A =
[[ -8  13 -19 -17 -10 -28 -16 -17  21 -22 -27]
 [ 16  28 -23  17  13 -22  12 -23  26 -17 -27]
 [-30 -11   0 -39 -45  -9 -38  -8  -4  -1  -3]
 [ 23  22 -18  33  28 -23  32 -12  24 -15 -19]
 [ -4 -17  31   2  -1  42   5  26 -23  32  41]
 [  8  26 -31  -1   4 -34   2 -21  30 -26 -33]]
Find the bottom entry of the column that holds the smallest entry.
4
The top-right entry: -27
The entry directly above -31 -> 31
Find the entry in the bottom-right corner.
-33
The largest entry in the first row: 21
Find the top entry of the column that holds the largest entry.
-28
The entry directly above 42: -23
Find the largest entry in the first column.
23
The bottom-left entry -> 8
Find the 4th entry in reading order.
-17
The 3rd smallest entry is -38
The second entry on the main diagonal is 28
The entry just right of the smallest entry -> -9
The entry directly below 31: -31
Find the entry just left of -12.
32
The entry just right of -31 -> -1
The last entry of the largest entry's row -> 41
Find the entry directly below the largest entry.
-34
Find the entry directly below the smallest entry.
28
Find the third entry on the main diagonal.
0
Find the entry directly above 31.
-18
The entry directly below -28 -> -22
Find the entry just right of the largest entry.
5
Find the second smallest entry.
-39
The top entry of the column that holds the smallest entry -> -10
The 1st entry, reading row by row is -8
Find the third entry on the diagonal from the top-right corner.
-4
The largest entry: 42
The first entry in the row that holds the smallest entry -> -30

Questions about the row below.
1) Find the entry just right of -188.
2) Find the entry just right of -104.
3) Find the entry just right of the largest entry.
4) Find the entry just left of the centre entry.
5) Find the smallest entry.
6) Find the maximum.
-563  -459  18  -4  -415  -117  -171  -660  -651  -151  -562  -188  -72  -104  -187
1) -72
2) -187
3) -4
4) -171
5) -660
6) 18

Questions about the table below.
1) Which number is the entry just left of 167?
2) Which number is the entry just right of 312?
3) Which number is the entry just right of 108?
4) Which number is the entry just left of -101?
5) Which number is the largest entry?
6) Which number is the entry just right of -84?
7) Which number is the smallest entry?
[[108, 280, 103, -53], [97, 312, 167, -121], [67, 377, -573, 510], [-57, 344, -250, 298], [171, -146, 188, -64], [-18, -236, 253, -350], [-56, 337, -223, 196], [53, 242, -90, 50], [-162, -213, 166, -368], [25, 375, -570, 533], [-84, 422, -463, 382], [-215, -227, 83, -270], [96, 249, -555, 520], [-75, -130, -101, -76], [22, 299, 4, 27], [-96, -239, 150, -301]]
1) 312
2) 167
3) 280
4) -130
5) 533
6) 422
7) -573

W = 276  225  121  125  189  131  217  508  -223
The last entry is -223
The second entry from the right?
Answer: 508
The 3rd-last entry?
Answer: 217
